Below are the code and all the weights of a small trained network. Each question names an input and a target symbol and asks about switching units off, where a switched-off unit gives its printed mean instead of its output.

import numpy as np


def w(rows, s, z=0):
    codes = np.array(rows[::2]) - 128.0
    scale = np.full(codes.shape[1], s)
    scale[-1] = z or s
    return codes * scale


def f(y):
    return np.maximum(y, 0)


def softmax(a):
    e = np.exp(a - a.max(-1, keepdims=True))
    return e / e.sum(-1, keepdims=True)


def log_softmax(a):
    a = a - a.max(-1, keepdims=True)
    return a - np.log(np.exp(a).sum(-1, keepdims=True))


def net(x, mask):
    ids = ['ΓΔΞζημφω'.index(c) for c in x.split()]
    T = len(ids)
    res = E[ids] + P[:T]
    u = 0
    for l in range(2):
        q, k, v = (res @ M[l].T for M in (Q, K, V))
        z = softmax(np.where(np.tri(T) > 0, q @ k.T / 3**0.5, -1e9)) @ v
        res = res + np.where(mask[u], z, O[l][:, -1]) @ O[l][:, :-1]
        u += 1
        y = f(res @ A[l][:, :-1].T + A[l][:, -1])
        res = res + np.where(mask[u : u + 4], y, B[l][:, -1]) @ B[l][:, :-1]
        u += 4
    return log_softmax(res[-1] @ U[:, :-1].T + U[:, -1])


Q, K, V, O, A, B = {}, {}, {}, {}, {}, {}
E = w([
[97,159,159,97,48,85,126,137,186,104,175],'Γ',
[115,211,174,135,148,122,252,144,206,205,62],'Δ',
[51,111,3,235,55,123,178,197,66,197,161],'Ξ',
[84,146,93,30,174,167,117,196,108,121,186],'ζ',
[123,38,13,135,217,161,146,159,128,150,211],'η',
[221,104,72,122,111,77,99,31,103,179,117],'μ',
[83,193,177,148,153,107,229,60,137,102,163],'φ',
[75,157,123,155,142,173,99,116,151,235,132],'ω',
],0.018)
P = w([
[134,154,124,50,66,114,215,207,147,147,254],'0',
[183,179,56,59,89,80,170,131,108,180,206],'1',
[96,74,191,135,131,51,160,179,159,153,158],'2',
[156,131,122,106,126,180,221,143,62,173,234],'3',
[146,93,164,146,123,122,159,173,155,119,130],'4',
[115,189,102,67,150,181,212,100,141,144,161],'5',
[162,37,180,124,83,158,113,121,155,145,140],'6',
[96,148,122,69,183,161,178,76,88,150,145],'7',
[118,115,98,204,107,184,94,169,85,82,147],'8',
[168,154,144,120,173,192,124,75,78,170,109],'9',
[131,112,181,102,130,197,73,83,200,64,132],'10',
[122,135,196,33,167,168,170,47,92,124,112],'11',
[83,128,134,176,110,188,73,135,187,94,136],'12',
],0.0094)
Q[0] = w([
[138,224,79,65,78,136,198,117,153,253,248],'0.h0',
[125,81,168,181,179,122,121,65,186,151,197],'0.h0',
[126,141,93,109,151,90,145,145,81,170,195],'0.h0',
],0.0064)
K[0] = w([
[103,129,112,165,162,254,67,61,108,76,84],'0.h0',
[70,155,150,118,111,132,89,143,83,160,65],'0.h0',
[70,126,133,116,126,144,108,74,147,129,82],'0.h0',
],0.0087)
V[0] = w([
[127,172,118,177,4,112,163,162,106,98,54],'0.h0',
[209,40,42,161,78,71,255,172,170,79,99],'0.h0',
[165,201,149,57,178,79,174,183,53,27,122],'0.h0',
],0.0069)
O[0] = w([
[143,86,141,238,83,133,136,145,49,155,17,58],'0.h0',
[72,102,116,174,246,63,112,141,193,124,116,36],'0.h0',
[72,81,254,122,137,136,100,118,94,183,173,1],'0.h0',
],0.009,0.0078)
A[0] = w([
[59,113,145,157,65,65,195,122,99,76,124,179],'0.n0',
[108,73,77,158,123,254,158,107,95,144,118,190],'0.n1',
[91,123,138,45,139,216,142,233,80,166,72,5],'0.n2',
[52,173,194,81,106,43,227,223,89,166,113,227],'0.n3',
],0.0064,0.0026)
B[0] = w([
[110,130,155,128,116,201,149,1,182,57,74,191],'0.n0',
[203,114,124,101,166,167,83,136,160,72,175,254],'0.n1',
[62,125,214,73,53,54,108,10,128,169,89,180],'0.n2',
[243,34,93,174,100,197,101,120,193,58,248,245],'0.n3',
],0.0076,0.0073)
Q[1] = w([
[152,118,87,79,107,193,194,18,119,66,244],'1.h0',
[13,84,160,129,165,87,189,114,21,57,49],'1.h0',
[132,188,127,66,138,244,144,254,143,137,117],'1.h0',
],0.0048)
K[1] = w([
[184,164,214,84,217,207,78,99,132,136,3],'1.h0',
[210,143,145,142,170,107,85,158,179,170,147],'1.h0',
[229,129,63,133,91,127,75,93,99,81,100],'1.h0',
],0.0059)
V[1] = w([
[60,190,126,233,145,121,115,27,109,151,182],'1.h0',
[68,212,150,148,130,216,165,214,158,68,138],'1.h0',
[46,143,131,213,105,152,48,183,150,254,189],'1.h0',
],0.0061)
O[1] = w([
[98,176,120,107,194,147,193,107,9,27,55,122],'1.h0',
[76,97,165,137,146,202,176,208,138,99,162,178],'1.h0',
[140,164,86,66,63,169,144,130,214,157,102,2],'1.h0',
],0.011,0.007)
A[1] = w([
[86,111,112,41,139,120,20,191,109,94,95,118],'1.n0',
[196,168,81,3,154,166,130,114,97,109,125,49],'1.n1',
[135,47,195,146,64,50,166,187,167,92,119,3],'1.n2',
[139,62,105,151,114,35,77,211,144,72,136,48],'1.n3',
],0.0066,0.0056)
B[1] = w([
[100,74,163,254,59,159,113,96,180,220,166,146],'1.n0',
[63,211,153,143,85,51,163,209,121,130,86,254],'1.n1',
[139,171,146,112,153,186,62,157,70,61,71,148],'1.n2',
[24,198,81,121,103,114,42,255,77,63,59,150],'1.n3',
],0.0098,0.0077)
U = w([
[118,154,171,90,93,143,78,143,152,73,55,10],'Γ',
[170,120,186,160,139,132,127,168,189,143,78,124],'Δ',
[97,83,96,146,93,145,171,123,160,143,52,215],'Ξ',
[103,80,154,112,94,111,130,105,136,193,168,75],'ζ',
[101,145,99,62,199,86,137,174,163,142,160,3],'η',
[159,128,94,119,139,2,130,75,124,163,112,235],'μ',
[107,139,151,80,170,114,187,98,48,139,162,118],'φ',
[136,253,147,125,40,104,216,185,67,144,91,143],'ω',
],0.0067,0.0039)

Each question gives the input, a string of symbols that net reads in full, and the target symbol t.
The units are the heads (3 rows each of Q, K, V and O) and the neurons (one row each of A and B). Each row of codes is followed by its name. A weight is (code - 128) times the scale printed after its matrix; where a second scale follows, it is the last column's (O, A, B and U).
mask holds one flag per unit, layer by layer, with each layer's heads first. A switched-off unit (its flag False) gives its mean, the last column of its rows in O or B, instead of its output. The means were averaged over made-up inputs and are rounded, as every weight is.
A unit's drop is (log p(t) with every unit on - log p(t) with that unit switched off) / (log p(t) with every unit on - log p(t) with every unit switched off).
The circuit of an input: a set's keep is (log p(t) with only the set's units on - log p(t) with every unit switched off) / (log p(t) with every unit on - log p(t) with every unit switched off). Starting from all 10 units, units are removed one at a time, each time the one whose removal leaves the highest keep (on an exact tie, the one counted first), for as long as the keep stays at least 0.8.
units of the circuit, in order: the units of the circuit, biggest drop first
most important unit: the unit with the biggest drop
top k neurons: the k neurons with the biggest drops, biggest first
top k neurons in layer l: the k neurons of layer l with the biggest drops, biggest first
input Γ ζ Γ ω η ω ω μ Ξ Ξ, target μ: most important unit -> 1.h0
input ω μ ω Ξ ζ, target ζ: units of the circuit, in order -> 0.n2, 1.n0
input ω ζ Δ ζ ω, target ζ: units of the circuit, in order -> 1.h0, 1.n1
input Ξ η Ξ φ ω ω ω ω Δ ω Ξ φ, target ω: top 3 neurons -> 1.n1, 0.n3, 0.n2
input Δ φ μ Γ φ Ξ φ φ ω Ξ Ξ Δ Δ, target Ξ: units of the circuit, in order -> 0.h0, 1.n1
input ω η ω ω ω μ Γ Δ φ Δ φ ω, target ω: top 2 neurons in layer 0 -> 0.n3, 0.n1
input Ξ ω Ξ Δ Ξ Δ Δ φ Ξ Ξ, target φ: units of the circuit, in order -> 1.h0, 0.n0, 0.n1
input φ Δ Ξ, target Ξ: units of the circuit, in order -> 0.h0, 0.n0
input φ ω φ Δ Ξ ω ω ω ζ Γ ω φ, target ω: units of the circuit, in order -> 1.n1, 0.h0
input η Γ μ Ξ η Ξ φ Γ ζ Γ ω μ ω, target μ: units of the circuit, in order -> 1.h0, 0.h0
input Γ Ξ φ Γ, target φ: units of the circuit, in order -> 1.h0, 0.n0
input ω Ξ η Ξ Ξ, target Ξ: top 2 neurons -> 0.n0, 1.n1
input ω φ Δ Ξ ζ Ξ, target ζ: units of the circuit, in order -> 1.h0, 0.n3
input ω μ ω Ξ η Ξ, target η: units of the circuit, in order -> 0.h0
input Δ Ξ ω ζ ζ μ Δ Γ φ ζ Δ Γ, target ζ: top 2 neurons in layer 0 -> 0.n3, 0.n2
input ω ζ ω Γ φ, target φ: units of the circuit, in order -> 0.n0, 1.h0
input φ μ Δ φ Ξ Δ, target φ: units of the circuit, in order -> 1.h0, 0.n0, 0.n3
input η μ Γ, target Γ: top 2 neurons -> 1.n3, 1.n2
input η μ Δ μ η, target μ: top 2 neurons -> 0.n3, 0.n1
input μ μ φ Γ, target φ: units of the circuit, in order -> 0.n0, 1.h0
input ω Γ Γ Δ Γ Δ ω Δ Δ Δ, target Δ: units of the circuit, in order -> 1.h0, 1.n1
input Ξ ω φ ω η ζ Δ Ξ ω μ, target ω: top 2 neurons -> 1.n1, 0.n3
input Ξ Ξ Δ, target Δ: top neuron -> 0.n3
input ω ω Γ ω ω Γ μ ω ζ μ Δ η, target μ: units of the circuit, in order -> 1.h0, 0.n3
input Ξ Ξ φ ω ω Δ ω φ Ξ μ, target φ: top 3 neurons -> 0.n3, 0.n0, 0.n1
input Γ Δ φ, target φ: top 2 neurons -> 0.n0, 0.n3
input μ ω Ξ Δ η Δ ζ, target ζ: most important unit -> 1.n0
input Δ φ Γ, target Γ: top 2 neurons in layer 0 -> 0.n3, 0.n2
input Δ φ μ Ξ φ ζ, target φ: top 3 neurons -> 0.n0, 0.n3, 0.n2
